Each row is shifted at random along 4 fixed directions that mean nothing.
Known rows, with every way that one mark hangs from another
{Z44 {Z284 {Z469 Z979} Z854}}: [-104   96  -38    5   81 -323  -31  -38  -16  153   38  114 -161 -114
 -141 -212  -64  314 -146  185   15  -61  -19 -190   18   72 -128  160
 -176  -93  -94  203 -156  150   20  283   56  121   17  -84    4  253
   71  -76  -96   92   53  -53 -135  435 -181 -136 -180 -184  -35 -206
  381]
{Z587 {Z310 Z140} {Z355 Z44} {Z814 Z554}}: [  96 -248  355 -434  168   30  252  453   85 -468   84  358  287  -95
 -170 -819 -320 -190 -272 -225 -273 -599  -54  -33  -41  343    0  423
  -37  -45  -54    6 -526  -36  161  340 -203  449 -262  295  -25 -136
  447 -140  476 -217  150 -365 -288 -412   95 -403  136   87  443   45
 -335]
{Z979 {Z854 {Z97 {Z140 {Z310 Z587} Z570}}}}: [  95  -99  124  -67    2  134  -33  546   -2   27  181  -11  173   74
  176 -113  154  -96   23 -331  -89 -147 -176   82  -67  353  -45   73
   31  -25  272  154   -2   43   30 -137 -259 -232   25  150 -162    4
  -68   65  120  144 -254  -83 -130 -354   10 -108  -62  -31   60   56
 -226]
{Z814 Z355 {Z554 Z284}}: [ 172  -43  270  -59  235 -125  -55  -58  -19   12  -10  165   74  -44
  -76 -193  -30  107 -131   11 -101  -35  -35 -390  -45  168   97  -46
 -148    8   41   60 -192   82  301  114   -7  261   96  -26   56 -257
   98 -258   35   57  292   77 -125  -67  -39 -129   80  -82  131  -76
  447]
{Z774 {Z64 {Z469 Z554 Z854}}}: [ 225 -149  -42  187  164 -155  -28  -56  -74  137  -62  331   26  -83
  -67  -99  -39   10 -224  173 -132 -191 -142  265 -285  132    6  -25
  160  170  144  269 -190  540  274  -13  106  227  143 -256 -178 -528
 -151  238 -269   64  226  175   25  128  -79    7  -14  -32   60   20
   35]
{Z979 {Z854 {Z97 {Z140 {Z64 Z774} Z570}}}}: [  71 -135 -107   -7   -8  109  -10  231   37   24  187   59   39   -4
   88  -34   57  -48  -81 -215   57    7 -122  230  -41   24  -21   75
   48   -1  229  104  -50  102    6  -45  -65 -188  -26    8 -148   30
  -68  119   -7   37 -191  -46  -60 -177  105  117   35   87   58   97
 -425]
{Z64 {Z469 {Z554 {Z284 Z854}} Z979} Z774 {Z959 Z140}}: [  55  125 -250  221  -91  -25  -87 -167  -53  299  -69  -19 -176  -21
   20  424  -78  -11   21  296  -10   59   17  155  -98 -187 -113 -109
  130   89   29   12  236  234  -43   54  235  -39   53 -281 -290 -229
 -202  335 -540  106  110   72  114  252    6  154 -124   26 -139  -71
  171]
{Z44 {Z284 Z854} Z355}: [-240   19   80 -163   58 -192   76 -105  -10 -111 -199 -236  -78   33
  -86 -157   39  225  194  175  -33  217  117 -337  169    1 -109   65
 -237 -175 -154 -149   67 -377  -76  127   46   81    0  146  152  302
  196 -364  212   -6    6  -37   47  -35  -88 -171 -169 -133  -87  -84
  491]
{Z310 {Z64 {Z469 Z554 {Z979 Z854}}} Z140 Z570}: [-182   91   26   63 -192  303    5  -74  -28  227 -115 -328  -18  160
  181  380  160 -195  288  -26  174  201   93 -100  100  -88   39 -183
   34   51 -167 -217  367 -310 -164 -394  -40  -61  -10   56  296  207
 -239  -81   76   80 -202  234   99  104 -157  103   47  -81 -196  -16
   39]
{Z570 {Z140 {Z64 {Z469 Z554 Z854 Z979}}}}: [  86  -57  158   38  124  -42    0  307  -97  217  -28  -17   76   98
   84  -49   71  -80   -6   18 -103 -150 -165   56 -180  382  -90  -69
   27   -2   67   68   30  179  144 -225 -129   94  130   30   24 -189
 -150    3  -53  205 -190  180   66   76  -97  -85  -94 -215  -85  -29
  -26]
{Z959 Z140 {Z979 {Z854 Z97}}}: [  38 -176   88   55  214 -134 -116   82 -210   53  199  210   65 -291
  -69 -275  117 -191 -248   63  -69 -266 -172  -27 -331  400   80 -110
   71  -35  156  517 -324  548  239 -123  -13 -292  301 -366 -201 -328
 -162  142 -120  137  -52  290  -13   45 -196  143 -194 -287   18  -55
 -132]
{Z587 Z140 Z355 Z814}: [-169 -105  256 -125  335 -169  181 -521 -273 -223 -178  151   21 -318
 -360 -397    5 -137  -98   17   20 -170  186 -254   -1   -8  437 -115
   66   15 -281    7 -463   -4  207   65  -17  391  199 -193  372 -105
  117 -318  642 -214  695  297  293  -73 -128  -14  111 -206  125  -16
    1]
{Z310 {Z284 {Z469 Z554 Z854 Z979}} {Z570 Z140} Z587}: [  95  210  243  141   25   45 -103 -132 -198  271  -20  165   22 -245
  -67  -21  139 -125 -129  -50   70 -168  -21 -177  -72  102  217 -100
   27  158 -204  329 -224  192   91  -73  -52   58   83 -308  229   -7
 -305   87  -12  131  331  257 -173  647 -314   14  281 -129    9  -85
  378]
{Z64 Z774 {Z959 Z140 Z854 Z979}}: [-245 -126  -25   16  213 -188   69 -250 -313  150 -250 -149 -125 -119
 -151   71   73 -295  -58  334   -1  104   73  -56 -198  214    7 -218
   79 -139 -217   45  -23  100   78 -332   46   83  360 -292  -25 -230
 -197   47   73   28  -80  486  377   68 -249  223 -396 -512 -219 -263
 -265]
{Z64 {Z469 Z554 Z854}}: [  19  121 -265  130 -158    9   13 -352  127  -31 -118  220 -180 -203
 -205   91 -165  123 -263   36  109   64   57  344   81 -472   75  142
  163  228  207   72  -68  284  -56  436  240  -11 -160 -296 -193   54
   44  198 -349 -154  360  -79  -90  264   98  153  278  347   66  156
  181]
{Z570 {Z140 {Z64 Z774 {Z959 Z854}} {Z310 {Z587 Z814}}}}: [   5   24   87  123  -43  252  -53 -173 -123   10 -227 -322  169   92
  259  434  228 -330  323 -136  158  231   82  -91   -3  -51  261 -396
   92  101 -164 -236  280 -248  -88 -525  -65  -39  119  -19  418 -194
 -257   19  136   32  -20  291  359 -114   -6  203  249  -35 -185  138
 -328]
{Z554 {Z284 {Z469 Z979} {Z854 {Z97 {Z140 Z310}}} Z959}}: [  30  286  -72  283  -17 -169 -370 -118 -112  470  255  -49 -179  -78
   74  232  160  377  126   93  193   35  -87 -361   96   -5   -8 -227
 -204   10   51  235  140  126  -55    5   38 -335  153 -134  164  231
 -237  -57 -276  288   64   18  -60  537 -147   19 -168 -109 -158 -120
  651]
{Z469 {Z554 {Z284 Z959}} {Z854 Z97} Z979}: [-154  196 -101   84  115 -304 -132 -239 -101  416   78  263 -380 -386
 -381 -138  -19  288 -480  126   89 -136  -99 -177   34   17 -116  101
 -139  -88   70  410 -262  408   58  441   89  -12  106 -368  -70  153
 -106 -105 -214  117  173  123 -178  604 -183   15 -231 -224  -29 -193
  718]
{Z959 {Z854 {Z97 {Z140 {Z310 Z284 Z587} Z570}}} Z979}: [   8   18  -56   10 -212  222  -82  376  119  -37   71  -53   66   42
  153   91   83 -152  -14 -349   48   38  -70  305   53  -17  -46  119
   88   69  242   88   85  -49 -148 -137 -131 -545 -132   56 -298  216
  -15  225  -55    8 -246 -144 -155  -42   66   95   91  194   32  199
 -184]
{Z554 {Z284 {Z959 {Z140 Z64 Z310} Z979}}}: [ -97  172  -42  141    4   -1 -122 -214  -38   74   36 -115  -88   -6
    0  284   83   65  131   31  178  254   55 -204  117 -161   58 -155
 -112  -24  -61   70  137  -45  -60 -118   46 -196   67 -143  172  147
  -86  -65 -111   79  -27   72   48  192  -44  157   66   -4 -130  -10
  157]
{Z587 {Z140 {Z310 {Z64 {Z469 Z854} Z774}}} Z355 Z814}: [ 239  -87    2  128   -3  189   34 -238   23 -182   74  393  183 -239
   25 -111  -93 -233 -224 -169   75 -405  -14  278 -149 -280  439 -103
  261  323  -45   65 -352  306  121   81   66   40 -110 -173  156 -277
   49  282  162 -236  534  -40   87  -97  149  140  470  361  319  413
 -485]
{Z310 Z140 Z570 {Z587 {Z814 Z355}}}: [-172   18  356 -295 -143  394  134  323  -14 -251 -238 -386  230  175
  169  -85  144 -270  397 -331  -92  103   99 -374  202  234   25   44
 -110  -60 -256 -373  227 -680 -102 -289 -232   72 -131  430  286  166
   40 -367  535   -7 -123  -63 -106 -461  -65 -206  143  -56  -32    1
  -87]
{Z64 Z774 {Z959 {Z140 Z570} Z854}}: [ 172   32 -331  220 -374  324 -131   37  154  -50  115 -187  119  168
  382  591   52 -159  355  -49   70  237  -38  352  -28 -360    5 -164
  182  220  213 -142  469  -25 -225 -205  181 -436 -154   -2 -226 -142
 -123  460 -441   38 -200 -163   72 -219  255  292  196  427  -61  264
 -429]
{Z310 {Z64 Z959} Z140 Z284 Z570 {Z587 {Z814 Z355}}}: [ -75   58  290 -168 -182  420  311 -169   40 -267 -258   37  113  -72
  -70 -141  -53 -429 -194 -307   84  -47  214    4  118 -225  181   94
  164   83 -469 -248 -223 -362   -6  -35  -67  162 -271   36  275  143
   26  -83  527 -321  111   18 -188  -18  -63  135  577  160   72  103
 -558]
{Z570 {Z140 {Z310 {Z64 Z774} {Z284 {Z469 Z554} Z854}}}}: [  64  102  219  243  117   68  -50  -83 -252  271   42 -235  122  152
  224  321  335  -86  385   70  116  166  -22 -250 -121  178  221 -429
  -22   21 -131   60  208 -103   66 -550  -95    3  258  -58  403  -68
 -353  -40   94  255  -46  401  212  312 -271   57   57 -275 -152  -86
  302]
{Z64 {Z469 Z854} Z774 Z959}: [-197   -1 -233    2  -14 -127  205 -316 -128   96 -366  -36 -242  -62
 -220   60 -147  -52 -210  272   20   86  130  280  -19 -168  -87   45
  164  -29 -180 -226   50   29  -17  117  140  295   55 -148  -97  -40
  -64  148  -50 -165   87  136  276   47  -27  150 -176 -140 -160 -159
 -262]
{Z554 {Z284 Z469 {Z854 Z97}}}: [  43  144  -56   57  -12  -76  -71   68   54  149  223  172 -160 -111
  -91 -111   -9  344 -173  -25   34  -18  -92  -39   30  -14 -136  179
 -170  -63   85  216  -97  198   26  377   50  -68  -71  -45  -74  217
   15  -35 -215  106    3 -234 -339  297  -41  -76  -37   30   34 -115
  289]
{Z554 {Z284 {Z469 Z979} {Z854 Z97} {Z959 Z140}}}: [-178  313 -141   73  -66 -164 -187  -53  -45  264  245  -42 -301 -146
 -140   30   12  381  -44  168  143   54  -41 -334  157  -17 -209   64
 -271 -197  -37  217   56   50 -109  270   99 -268   22  -88   20  417
  -64 -127 -245  186 -131 -137 -227  510 -147    8 -284 -151 -161 -241
  556]
{Z959 {Z140 {Z310 {Z284 Z469}} Z570} Z854 Z979}: [-293  150   58  -80   15  102   50  178 -113  -29  -45 -273  -79   88
  -56  175   83 -185   90  -18   95  222   81  -39  115  146  -61   46
  -57 -226  -81   98  150 -292 -165 -332 -164 -261   56    7  -28  405
  -31   28  144   76 -339   96   25  141 -243   50 -174 -235 -117 -113
   76]
{Z814 {Z355 Z64} {Z554 Z284}}: [ -84  133  -90 -129  -67    8   17 -528  191 -258  -97  -45 -129  -48
 -222   75 -100  249    1   31  110  385  237 -318  306 -493  127   23
 -147  -54 -122 -281   34 -346  -74  324  159  240 -129   49  229  172
  288 -420  117 -242  280  -72  -48  -90  142   30  217  199   56   -5
  443]
{Z587 Z140 {Z355 {Z64 Z959} {Z814 Z554}}}: [  77 -241  244 -302  184 -130  192  314   28 -258   65   34  228  154
   -5 -418  -80  -68  133  -11 -318 -363  -19  -21 -131  373  -44  112
   -4 -129 -104 -194 -171 -123   87    8 -202  413   16  393   33 -200
  297 -201  442  -86  -31 -123   76 -502  118 -407 -230 -145  170  -63
 -188]
{Z554 {Z284 {Z469 Z854} {Z959 Z979}}}: [  88  183 -193   78 -225  -35 -213  408  254  185  221  104 -104   82
   94    4 -104  307  -66  -28  -35  -47 -211  172   52  -48 -356  275
 -208   64  148  137  134  137 -154  328   49 -318 -244  139 -274  334
  141  166 -455  115 -207 -443 -432  397   93 -150 -113  207   49   29
  321]
{Z140 {Z310 {Z587 Z355}}}: [  97    1   80   -6  -92  238  136  153  127 -344  -87  119  195  -22
   49  -94    6 -149  -62 -293  -48  -71    0  127   22  -62  161   81
   67  159   56   15 -111   -6    0  108  -83  -13 -163   66   33  -42
  124   50  196 -137  121 -202 -132 -292   94  -38  376  266  174  241
 -322]
{Z284 {Z469 Z979} {Z854 Z97}}: [  64  128 -271  123 -150  -84 -125    8  118   68  275  378 -204 -297
 -153 -263 -148  315 -431   -7  114 -227 -150  194   13 -142 -122  249
  -42   51  188  368 -283  463  -34  563  162 -242 -172 -167 -186  239
   39  158 -348   -6   -1 -328 -398  514   -6   74   42  181  103   26
   38]
{Z774 {Z64 {Z959 Z140 Z854}}}: [ 125  -57 -286  163 -224  119  -75 -128  133 -123   11   45   50   24
   87  247  -54  -73   59   27   20  117  -23  350  -48 -292  -65  -31
  201  164  158  -13  152  164  -67  -57  216 -181  -99 -115 -200 -267
  -23  294 -306  -56  -69  -93   14 -118  139  227  148  312  -48  180
 -361]
{Z64 {Z469 {Z854 {Z97 {Z140 Z570}}} Z979} Z774}: [ -89  100 -329  213 -146   34 -120 -271 -123  246  -91 -157 -148  -46
   83  384   68   28   96   95  156  187   42   57   69 -265   90 -220
  108   98   66 -121  297  -11  -68 -149  151 -193   88 -145  -55    0
 -267  190 -225   57   92  185  300   69   40  293  -70   42 -175   33
   87]
{Z979 {Z854 {Z97 Z140}}}: [-139  -19 -177  -97 -162   71    2   99   95  -90   92 -106  -65  -22
  -43  -45   34   79   16 -204   75  168   -7  130  162 -144 -100  168
    3  -53  233  -45   81 -136 -148  142   -1 -282 -101   67 -182  313
   92  -58   46  -43 -145 -131  -92 -164  101   65  -39  123  -26   41
  -46]
{Z284 {Z469 Z979} {Z854 {Z97 Z140}}}: [ -75   22   -2  -15  221 -324    2   76 -166  263  176  351 -246 -332
 -353 -516 -107  237 -534   98   27 -341 -128  -97  -53  312 -127  204
  -72 -168   49  430 -498  448  182  359  -46  111  121 -189  -92  186
  -41 -114   80  104   -8    7 -227  437 -258  -49 -292 -348   36 -285
   -6]
{Z814 {Z355 Z64} {Z554 {Z284 {Z854 Z97} Z959}}}: [ 187   85  131  151   89 -183 -371 -326  -62  166  211 -151   52   29
  183  158  260  324  325  216   21  111  -22 -633  -52   74  190 -477
 -244    7  -43    1  154  -43  102 -166   83 -147  291    0  341 -246
 -136 -310 -147  177  207  225  109  112  -29  -44 -129 -131  -94  -54
  902]
{Z355 {Z64 Z469} {Z814 {Z554 Z284}}}: [-106   -3   26 -209   38  -90   60    2   74 -219 -128 -328   55  297
   59   87   -8  166  367  104 -170  296  156 -297  122   36  -95   16
 -191 -188 -124 -418  322 -485  -54  -52  -21  307    9  378   61   30
  194 -288   59  -39  -79  -13  131 -283  116 -261 -223  -91  -82 -172
  500]
{Z959 {Z854 Z97} Z979}: [-291   15 -210  -12 -199   48  -83  -47   71  -70  -94 -260 -134  -15
    2  135  117   -5   78  -61  117  306   42  103  123 -149  -95   24
  -59  -48  111  -71  223 -178 -227  -63   64 -483   -9   -3 -134  301
   28  -26  -92  -47 -216   31   45   82    6  160 -168    1 -155   46
  170]
{Z814 {Z355 {Z44 {Z284 Z854}} {Z64 {Z959 Z140}}} Z554}: [ 142  -88   35 -221   -5 -117   22  -80  235 -322   87  136   79  -68
  -94 -263 -239  134  -91  146 -133 -140   58 -208   38  -79  -66  143
  -72  -65  -26  -84 -201  -41   16  356  118  202 -151  111  -56 -148
  359 -168  -31 -154   62 -225 -154 -210  147 -143   52  159  163   39
  160]
{Z355 {Z44 {Z284 {Z469 Z854}}} Z64 {Z814 Z554}}: [ 221 -243  181 -195  363 -423   -7  -30   52 -197  117  375  173 -204
 -124 -559 -195  157 -224  221 -256 -396  -62 -364 -200  311   33  126
 -189  -68  -80  228 -519  291  259  305   29  537   59   15   36 -366
  269 -125  -32  -29  213   22 -117   45  -12 -329 -108 -151  263 -124
  351]
{Z64 Z469 {Z959 {Z140 Z310 Z570} {Z854 Z97} Z979}}: [-203   71 -178  -69 -188  165  131  108   39  -59 -138  -57 -164  -35
 -123  160 -167 -224 -235  -38   80  -28   93  419   91 -104 -166  204
  234 -112   92  -39  111   11 -209   35  -32 -246 -108  -86 -312  165
    9  276 -128 -140 -307 -139   36 -169   11  143  -87   53 -107   17
 -525]
{Z554 {Z284 Z469 Z959}}: [ -19  177 -111   32  -51 -112   -4   -3  124   53   89  187 -179  -65
 -175 -103 -140  307 -159   34   59   49  -35   -3  135 -179 -147  253
 -172   -7   -3  129  -86  105  -39  425   76   58 -160  -23  -38  325
  148  -49 -179  -23   54 -284 -317  345    5  -79   44  106   52 -105
  186]
{Z44 {Z284 {Z854 {Z97 Z140}} Z959} Z355 Z814}: [ 103 -100   75 -203  115 -253   15  149   91 -113   74  417  -35 -338
 -240 -711 -279  240 -439   31  -59 -401 -121 -106   28   71 -158  375
 -131  -87  114  296 -535  241  103  632   75  -10 -199  -14 -158  112
  301 -129    7 -113   54 -386 -389   28   66 -197   31  130  270   89
   26]
{Z469 {Z554 {Z284 {Z854 {Z97 {Z140 Z64 Z310}}} Z959}}}: [   5  190 -115   65  -43   26  -35  -35  138  139  173  134 -209  -84
 -152  105  -67  267 -147 -141  196  112  -13   58  211 -267  -82  202
  -78  -18  200  168  -69   94 -118  348   29  -75 -168 -107  -44  330
   15  -65 -147   38   15 -228 -282  289   61   17  171  205   59   30
  178]

Rows
[  49  -92 -160  147  -29  -29  -53  147 -135  340  -97  -61  -41   70
  157  212   12 -165  -37  115  -65 -112  -81  338 -193  137 -113 -129
  211   67   85  -64  195  198   19 -248    0 -130  149  -76 -306 -271
 -264  368 -246   91 -128  153  264  -78   22  122 -287 -131 -143  -38
 -337]  {Z64 {Z469 {Z854 {Z97 {Z140 Z570}}}} Z774 {Z959 Z979}}
[-226  -16  -53 -216  -51 -127  291  278   21   -2 -280  -70 -173  141
 -207 -213 -211   18 -243  103 -193  -87   25  347   23  173 -405  353
   83 -172  -51 -251   62  -88  -44  234  -76  253  -88  199 -307  175
  161   30   75 -107 -256 -156    7 -152   -7 -186 -349 -169 -121 -199
 -212]  {Z64 {Z469 Z854} Z959}
[ 190 -265  125  -77  148 -110   81   71   35 -345 -140  115  206   28
   35 -353  -32  -21   47  150 -304 -174  -59   19 -186  184   39  -50
  -10   60   14  -29 -157   71  176   35   31  171   49  149  -28 -364
  201  -87   65 -127   94   -5   54 -336   94 -194  -21   48  162  140
  -24]  {Z44 {Z355 {Z64 Z469} Z814}}
[-204 -102   38 -122  158 -177  117  -21 -159   10 -136   45 -109 -148
 -271 -225  -75 -200 -278  151  -70  -97   23   85 -118  238 -126   81
  100 -150  -77  149 -206  192   63   29  -30   67  168 -205 -165  -54
   29    1  109  -47 -117  184   79   15 -185   55 -285 -347  -93 -202
 -296]  {Z64 {Z959 Z140 {Z979 Z854}}}
[ 257 -158  -90   27   40 -176    3  -96  123 -166  114  319   79 -160
    3 -331  -63  201 -106  204 -121 -181  -83   96 -196 -105   47   51
  -26   84  -61  174 -284  293   93  307  166  125  -72  -58    2 -207
  166   63 -127 -116  137 -166 -108  -33   95  -63  110  185  219  161
 -102]  {Z44 {Z284 Z854} {Z355 {Z64 Z774}}}
[ -58  -17   28 -161    1 -126  -68 -370  134 -275   -1 -181   18  -22
  -28  -42   10  251  225  152   11  204  170 -535  188 -178   88 -101
 -229 -113  -90 -233   39 -375  -63  130  134   81    5  143  232   20
  230 -425   90  -97  154   18   72 -141   84  -84  -21   34   -1  -11
  693]  {Z814 {Z355 {Z44 {Z284 {Z854 Z97}}} Z64} Z554}
[   0  -96   42   51   55   44  140  277 -195   95 -117 -307  117  333
  248  297   85 -237  358  205 -203   61   -5   76 -197  324 -111 -193
  128  -81  -44 -214  391 -110   70 -479  -72  111  205  128 -174 -335
 -229  216  -66  172 -272  176  343 -408  -31  -16 -311 -258 -204 -176
 -346]  {Z64 Z469 Z774 {Z959 {Z140 Z570}}}
[ 150   44 -189  -95 -224  164  -28  -27  358 -273   86  -20   38  158
   84  123 -123  218  128  -62  -38  281   46  -40  168 -406  -53  125
 -142   28   35 -312  199 -295 -108  272  146   83 -296  275  -52   44
  307 -132 -139 -159   17 -350 -211 -254  328  -49  212  413  166  133
  205]  {Z814 {Z355 {Z64 Z774}} {Z554 Z284}}
[  24  -81  260 -117  147   66   14   47  -96  -53   41   75  173   69
   39 -118  -77 -218  -19 -217   37 -199   39  -71    6  178  178  -15
   76  -10  -83  -48 -135  -55   73 -184 -223  306  -15   87  261 -124
   -9  -43  291  -41   19   26   71 -183   19  -80  178  -42  116  -37
 -427]  {Z587 {Z310 {Z140 {Z64 {Z959 Z979}} Z570}} {Z814 Z554}}
[  67  -36 -212  208   23   98  -77 -478  -45  135  -89   80  -61 -122
  -11  363  -26 -183  -85  -85  317  222  117  231   81 -463  298 -225
  245  234   53    2  -58  137  -35 -160  101  -34   38 -338  121  -62
 -176  160    0 -104  232  223  265   86   95  449  368  203  -25  190
 -649]  {Z97 {Z140 {Z64 Z774 {Z959 {Z979 Z854}}} Z570}}
[ -43  112  -24   98 -315  358   56 -114   -4  -21  147 -212   84  229
  255  277  147  -70  416 -149  241  180   96  112  125 -311  150 -108
   77   73 -207 -214  277 -382 -196 -350  -43 -114 -194  163  360  326
 -178  107  169  -40 -228  -85  -10   48    0  170  343  255  -35   61
 -353]  {Z587 {Z310 {Z64 Z774} Z140 {Z284 Z854} Z570}}
[ 146  -94   51  101   17  121    9  170   64   32    0  -30  115  220
  228  219   69 -140   35 -133    8   40  -74  279  -97   68   -2 -102
   87   99   93  -34   96   66   12 -263 -104  -54   -1   70   32 -130
 -107  168  -45   55 -224   15   84 -126   93   74  144   91  -36  155
 -516]  {Z140 {Z64 {Z959 Z854}} Z570}
[-126 -146  158 -172  187    4  269  355  -31    5  -71  -23  -35  166
  -61 -143   -8 -144 -234 -122  -63  -53  -44  201  -52  362 -205  175
    0 -242  -32  -32 -108  -45   62 -138 -262  212   36  174  -12   68
  -17  -69  300   11 -457   19   26 -240  -42  -74 -166 -264  -57 -125
 -646]  {Z140 {Z64 {Z959 {Z854 Z97}}} Z570}
[ 136  -59 -100   47  -22   71   26  138   79  111  -21  156   -9   58
   13   81 -168 -111 -219 -159   58  -91  -27  406   34 -121  -35   89
  239  143  179  -13  -69  176   12    4  -65   13 -104  -43 -183    5
  -14  212  -34  -47  -43  -78   27  -87  135  127  184  202   32  154
 -669]  {Z97 {Z140 {Z64 {Z469 {Z979 Z854}} Z959} Z570}}
[ 107  -97  -15  118   71   54   28   61   -2  122   82  160   -3  -38
    7   86  -11 -108 -188 -180   54  -85  -40  253  -40  -12   56  -12
  197   72  284  135 -123  281   85  -53  -63  -82   40 -166 -194 -146
 -153  128  -50   36  -15   80   35 -120   88  134  128   77   26   71
 -464]  {Z854 {Z97 {Z140 {Z64 {Z469 Z554} {Z959 Z979}} Z570}}}
[ -71  -50   77  162  152  -58  139 -725 -239 -158 -170  152   22 -130
 -137    1   31 -182 -101  108  141   35  213  -13  -93 -314  495 -275
  186  145 -317  -13 -268   48  209 -186  110  265  147 -339  312 -177
 -139  118  255 -263  548  421  339  217  -88  283  337   13   60   -4
 -165]  {Z587 {Z310 {Z64 Z469 Z774} Z284} Z814}
[ 337  -18 -301  102 -309  105 -217 -340  366 -241   25  266   46 -109
   53  104 -234   49 -188   25   55  -39   32  354   -3 -588  135  -15
  195  352  183  -84  -34  243 -107  364  300 -211 -238 -140 -179 -249
  225  252 -480 -318  325 -235 -108   18  340  173  400  607  187  383
  -27]  {Z814 {Z355 {Z64 Z469 {Z959 {Z979 Z854}}}} Z554}
[-140  -62  -77  -39  175 -110  222 -271 -128   35 -291  179 -209 -150
 -395  -23 -196 -159 -357  247    8  -13  119  243  -46  -24  -74  142
  223 -100  -68  109 -202  239   95   43   77  410  104 -315 -133 -229
  -59   85   16 -123   83  201  130   29 -173  107 -110 -198  -70 -178
 -327]  {Z774 {Z64 {Z469 Z554} {Z959 {Z140 Z570} Z854}}}
[ 207 -126  189 -136   45  210   32  341  153 -253  153    5  314  228
  262  -32  -49 -121  255 -310  -58 -165  -45   38   38   66  118   53
  -26   78  125 -170  -11 -193    7 -122 -158   69 -180  366  106  -72
  182  -25  224    6   -2 -261  -25 -407  271 -178  256  279  220  264
 -270]  {Z587 {Z140 Z64 Z570} {Z355 {Z814 Z554}}}
[ 155   56  -33  130  -92  275   19 -464  -10 -354  100   -8  223    3
  148  263  129 -134  407 -185  140   71  192  117   72 -529  586 -302
  189  249 -218 -181   49 -274 -128 -203   31  -14  -81   16  414  -59
   30  112  320 -258  553  -11  310 -195  201  121  549  427  210  397
 -128]  {Z587 {Z140 {Z310 Z284} Z570} {Z355 {Z64 Z774}} Z814}
[  26   89   19  164   94 -146 -134 -195  -38  226   84   87 -127 -139
  -91  107  131  182  -17   65   61   90  -56 -147  -30  -39   54  -83
 -106   55  153  276  -41  249   51  122   79  -97  135 -272  -13  -32
 -127  -60 -250  134  217  147  -87  338  -88    3  -21  -58  -18  -68
  595]  {Z469 {Z554 {Z284 {Z959 {Z854 Z97}}}}}
